M: [  0   5  24 -44   5]
E: [ -1  32   1 -26  -5]
L: [21 11  3  3 -9]
F: [ -6   5 -13   1 -21]
Z: [14 -2 -4 19 15]
S: [ 28 -20  29   2  16]
Q: [  1 -15  -3   1 -28]
K: [-11 -14  32  10  10]
R: [-4 12 15  1 -9]
P: [  2 -22 -24  -9  23]
N: [-16  -4  56   1  25]
A: [ 19   0 -36   9   2]
[-11 -14  32  10  10] -> K
[  0   5  24 -44   5] -> M

fivin: [ 2  1  1  0  3  3  2  7  4 26  1  3 17  4  1  1 25 32]
lus: [ 1  0  2  0  2 15  1  5  4 13 10  7 16  4  3  0  0 -2]
batof: [ 2  1  2  0  2  7  1  4  4 13 17  5  0 10  2  0 29  1]
kag: [ 2  1  4  1  3  0  1  7  6 13 13  7 17  7  3  1 28  3]
Fogil: [ 2  1  1  0  3  3  2 -1  4 26  1  3 17  4  1  1 25 32]
neze: [ 3  1  2  0  4  1  2  1 16 13  6  3 27  4  2  1 28 -2]
lafik: [ 1  1  4  0  5  3  3  7  0 13  7  9 19  4  0  0 27  0]
Keme: [ 2  2  0  0  3  4  0  5  5 14  7 15 14  3  5  1 29  4]
[ 3  1  2  0  4  1  2  1 16 13  6  3 27  4  2  1 28 -2] -> neze
[ 2  1  1  0  3  3  2  7  4 26  1  3 17  4  1  1 25 32] -> fivin
[ 1  0  2  0  2 15  1  5  4 13 10  7 16  4  3  0  0 -2] -> lus

Tuse: [  7 -23   4 -11  22  -2 -22 -20]
lise: [-45 -14  -7   8  35 -30  13  18]
vopo: [ -5 -28   4  -3   9 -28 -19  -9]
[ -5 -28   4  -3   9 -28 -19  -9] -> vopo
[-45 -14  -7   8  35 -30  13  18] -> lise
[  7 -23   4 -11  22  -2 -22 -20] -> Tuse

Maniz: [ -2  21  23 -49 -58 -21 -33 -13]
pir: [ 34  17  27 -23 -36  -7 -35  -9]
Novi: [  7   9  31 -39 -32  -9 -30 -15]
[ -2  21  23 -49 -58 -21 -33 -13] -> Maniz
[ 34  17  27 -23 -36  -7 -35  -9] -> pir

zab: [ -5  15  14 -13 -19   9  12   6  12   8   3  -9  10 -18  10   8 -16 -16
   6  12]
Tet: [ -9 -13 -12  18   1 -11 -12 -10 -11   4  -3   1  -6   7  -5  -8   4  16
  -4  -9]
Zafe: [ 25  14  16 -11  26  15  12  12   5 -24   2  12  -3  16   5   5   6  -1
   3  12]
keku: [  0   5   9  35  -7   9   9  15  -2 -23   2   3  -3  -2   4  -2  13  -6
  -3   9]
Gefed: [ -3  -5   0  25  17   1  -1   6  -4 -26   2   8  -7  20  -6  -3  17  13
   0  -4]
pazu: [  6  17  21  -5  -4  17  19  13  12 -18   2  -1   5  -7  12   6  -8 -12
   3  17]
Fumi: [-14   9  12  23 -24   6   7   7  13 -19   7  -6   8 -13   6   7  -2 -10
   4   6]
dun: [ 10  20  20  -6   5  19  17  15  11 -22   6  -1   3  -1  13   8  -3 -11
   6  16]
bazab: [ 18 -13 -13 -24  41  -8 -10 -11  -6   2   1  14  -6  29 -10   0   9  21
   4 -12]
[ 25  14  16 -11  26  15  12  12   5 -24   2  12  -3  16   5   5   6  -1
   3  12] -> Zafe

dini: [-13   3   7   5]
sig: [ 20 -30  35  -2]
bosu: [  4 -32  -9  13]
mamok: [-12 -52  21   0]
tafe: [ 30 -27  -2   1]
kesir: [ 13 -35 -20   6]
Foro: [ 30 -31  11  -9]
[ 30 -27  -2   1] -> tafe
[ 13 -35 -20   6] -> kesir
[-13   3   7   5] -> dini
[-12 -52  21   0] -> mamok
[ 30 -31  11  -9] -> Foro

diri: [ 21  47  27 -16]
Geti: [34 32 30  3]
Tida: [  0  39 -20 -18]
Vuzir: [  2  40  -5 -19]
[34 32 30  3] -> Geti
[  0  39 -20 -18] -> Tida
[ 21  47  27 -16] -> diri

Vubif: [ -2  -3   2   0 -56  14   9   7   4   0   9  40   2   4 -13 -14 -55]
gori: [ 15 -12  30 -32 -29  14   1  15 -26  16  24  13 -24   2  17 -41  18]
Rata: [ 15 -12  30 -32 -29  14   1  15 -26  16  24  13  33   1 -44 -14 -24]
[ -2  -3   2   0 -56  14   9   7   4   0   9  40   2   4 -13 -14 -55] -> Vubif

